Each row is followed by its grade, which names the range that a hidden value of the row falls in. A new part has a new value, new ranges and new names.
In the rows, zero is written as 128.
[164  52 118 143 117 162 128  77  85  70 141 130 168 130 108 126 139 142
 127  78] : kizof
[156 104 116 131  66 135 130  89 118 100  93 163 136 123 119 100 129 130
  90 126] : zazon
[175  84 114 150 119 160 106 120 118  49 130 137 168 122 107  86 162 130
 116  97] : kizof
[161  95 110 138  87 143 130  81 124  85  94 153 150 124 119  87 128 124
 105 116] : zazon
[154  69 108 176  98 155 133   1 125  41 100 152 180 128 125  57 148  99
  83 106] : Bef
[171 128 102 157 114 153 116  67 107  73 114 133 157 118  90 116 126 152
 127 100] : Rokev
[154 102 114 159 119 152 114  82 126  57 116 136 160 128 111  86 162 114
 117 111] : kizof
[137  90 125 135  94 132 137  97 131  88 108 148 152 120 143  93 135 114
 102 125] : Rokev
[170  78 115 133 101 148 133  87 102  88 119 143 159 126 117 115 125 145
 124  96] : Rokev
[144  67 129 159 117 150 124  68 128  31 124 145 172 132 117  96 162  95
 100 122] : kizof
[167 104 107 134  82 141 120  77 111 100  89 146 141 124 102  91 129 155
 116 114] : zazon
[172  89 105 146 123 162 127  62  86  89 134 130 161 121  86 139 120 161
 131  77] : Bef
[152  79 122 144  98 145 129  90 113  71 121 151 167 125 128 104 141 128
 109 113] : Bef
[171  75 115 119 111 152 119 126  90  89 133 137 158 124  87 142 133 164
 132  85] : kizof
[162  97 118 138  86 138 125  69 127  76  91 162 147 122 118  89 139 125
  98 122] : zazon
[168  65 119 150 129 157 128  75  87  57 148 132 167 127 102 129 136 136
 120  83] : kizof
[178 107 108 122  81 142 125  97  98 118 106 139 137 119  94 112 110 175
 130 100] : zazon
[159  68 121 127  92 132 139  94 110  86 119 149 165 127 122 107 125 145
 114 111] : zazon
[180  61 103 141 104 158 121  79  86  74 120 138 165 123  88 116 132 163
 127  79] : Rokev
[149  82 128 135  85 134 122 110 132  63 100 153 163 124 132  74 156 104
 103 133] : Rokev
[137  89 128 169 123 149 121  55 133  29 133 144 171 137 117 102 168  93
 104 126] : kizof
[123  67 139 153 114 142 128  92 136  53 134 144 172 139 137  97 161  87
  94 134] : kizof
[178  78 117 132 103 155 129 101  79  84 135 137 162 121  89 153 117 167
 128  80] : Rokev
[162  65 116 155 100 155 126  51 124  34 111 153 177 124 117  77 152 108
 104  94] : kizof
[170 133 102 142 114 142 114  68 103 107 105 131 139 118  87 111 119 166
 132  99] : zazon
[146 125 106 169 129 152 119  65 123  80 118 134 153 126 109  97 150 116
 119 116] : kizof
[150  84 120 167 111 151 131  20 121  22 125 149 177 126 115  97 148 105
  95 111] : Bef
[147  86 126 150 104 140 120  86 138  44 111 150 160 123 113  97 157 113
 100 138] : Bef
[176 119  96 153 106 148 120  45  93  86 106 131 144 120  85 115 115 161
 132  96] : zazon
[176  74 118 167 133 168 114  80  92  22 148 129 175 126  93 121 150 128
 129  83] : kizof
[138  86 138 156 111 139 119  86 146  29 111 145 176 141 125  78 173  97
  95 141] : kizof
[148  90 126 127  98 126 140  97 115 107 124 145 150 126 122 122 121 146
 117 118] : Rokev
[142  93 128 143  93 135 131  81 131  71 112 149 156 122 120 109 142 113
 101 128] : Rokev
[150  93 126 135 101 141 129 112 109  66 133 149 165 125 112 116 139 129
 113 112] : Bef
[130 114 131 128  97 125 135 108 136  83 108 150 155 124 132 102 145 112
 100 144] : Rokev
[136  85 128 142 104 136 128  87 141  61 108 147 165 130 134  83 155  97
  94 134] : Bef
[172  77 105 138 112 156 128  69  82  96 130 133 160 121  86 134 125 163
 129  72] : Bef

Part 2:
[ 98 120  93  93 177 131 116 138 146 103 133 139 110 192 162  93 113 114
 103 113 188  75  96 151  86 149 109 177  94 153 128 148 117 125 111 131
 144 119 104 135 113 145 135 156 104 151 136 117 202 141 156 115 119 163
 143 160 107] : <6>
[111 143 114 113 154 160 122 111 102 124 127 130 148 195 156 116 104 133
 132 107 190  83 110 136 140 153 110 129 113 189 121 149  87 132 132 127
 153 115 125 156 114 104  74 132 114 137 134  88 183 124 157 154  91  98
 114 140  86] : <2>
[110 133  78  90 159 145 118 135 113 112 128 144 129 176 156 103 120 123
 105  99 176  89  98 143 101 157 113 163  97 135 134 141 105 131 109 131
 121 123 104 151 126 127 131 129 106 146 137 111 188 125 150 146 109 139
 133 146 115] : <6>
[114 127 116 103 162 135 115 134 122 102 124 146 120 188 156 105 121 122
 106 101 173  94 110 131 124 145 111 145 119 153 120 153 110 122 114 122
 134 110 110 152 123 123  92 132 109 139 132 120 164 135 153 137  94 128
 135 128 102] : <6>
[ 99 127 113 113 169 150 124 107 142 130 138 122 132 195 163 105  97 130
 132 130 199  57 100 153 114 142 111 161 104 216 119 153  97 125 132 134
 171 120 122 136 104 131  67 160 116 146 135  87 193 141 162 129 114 131
 118 169  80] : <2>
[129 111 161 121 146 110 120 155 161 112 129 151  98 150 135 111 134 120
  91 128 134 113 133 121 128 112 124 145 141 128 114 156 163 105 111 126
 141 116 108 129 127 140 177 150 118 133 116 156 121 153 128 110 125 142
 144 116 112] : <7>
[119 108 172 124 161 118 121 132 159 115 133 137 114 194 156 107 113 126
 109 133 166  79 125 131 148 119 108 137 139 193 106 172 140 106 125 126
 165 109 121 136 123 131 116 161 113 131 121 135 149 155 151 116 103 126
 128 127  80] : <8>
[116 138  43  63 155 142 109 163  94  86 114 175 121 154 147  99 142 111
  80  67 161 125 102 131  73 172 117 172  87  59 146 128 106 140  89 124
  76 124  87 160 137 132 201  96  99 151 137 123 171 114 135 146 107 158
 156 132 159] : <6>
[137 127 139 120 127 125 126 135 125 137 128 151 138 151 140 126 126 139
 105 124 138 107 131 121 145 135 126 119 138 147 123 157 132 112 118 135
 133 124 115 146 143 117 133 131 119 127 119 142 120 137 127 141 115 101
 119 113 109] : <7>
[148 127 188 132 134 127 114 149 135  96 113 152 106 164 128 127 136 118
  95 105 119 144 154  90 170 115 117 107 168 128 101 152 143 110 122 105
 141  99 126 151 116 105 172 119 123 120 114 146 113 138 130 135  78 104
 138  83  99] : <7>
[156 153 131 114  95 138 127 141  81 140 112 159 159 104 120 138 145 144
 107  99  99 160 136  98 159 148 144  79 149  96 132 138 127 121 112 131
 101 130 113 163 160  92 157  86 130 117 114 142  89 110 106 174 106  73
 123  76 148] : <7>
[120 116 128 114 152 118 121 144 131 120 132 145 121 168 149 106 121 128
  97 122 164  85 116 132 121 133 119 142 118 151 122 162 148 113 112 134
 135 121 108 137 134 135 147 148 112 133 124 134 148 146 139 125 117 135
 131 132 107] : <8>
[ 89 185  66 108 146 228 126  53  98 140 122  81 165 197 158 128  76 132
 172 119 214  90  85 165 113 176 134 162  78 227 123 110  24 167 156 125
 202 123 131 150  34  90   1 140 136 161 138   6 243 105 159 155  93 109
 108 192  66] : <2>
[168  77 233 152 121  40 122 192 183  99 127 165  68  93  99 127 170 116
  79 140  54 160 187  83 157  65 121 103 193  64 108 157 242  80 107 119
 101 116 129 111 188 152 255 136 122 100 108 234  24 162  98  90 142 138
 153  55 156] : <7>
[ 86 161  26  92 151 191 131  82 115 151 135  98 161 168 156 113  83 134
 152 128 210  77  72 178  77 175 138 181  63 193 145 118  51 157 132 146
 171 141 112 130  71 125  17 148 126 162 141  43 223 114 152 147 138 140
 113 208 101] : <2>
[166 114 187 141 104  83 123 177 153 115 118 160  96  80  99 136 160 124
  89 125  69 176 171  88 156  91 138 109 179  57 114 141 202  95 108 123
 108 123 114 127 153 131 241 115 131 110 107 203  38 145  91 112 139 124
 150  64 153] : <7>
[136 137 130 122 118 138 130 129  93 149 130 151 157 135 138 118 124 150
 118 124 143 112 123 124 144 144 131 106 133 154 128 157 125 114 120 141
 133 131 115 149 151 108 122 124 122 125 120 132 120 130 128 157 116  85
 110 111 108] : <8>
[110 133 136 115 156 154 119 116 110 113 126 133 134 207 160 111 110 128
 122 107 180  86 114 132 143 149 105 137 119 186 115 154  95 128 130 122
 154 110 124 157 112 110  77 134 112 136 134 101 180 129 156 146  87 107
 121 133  83] : <6>
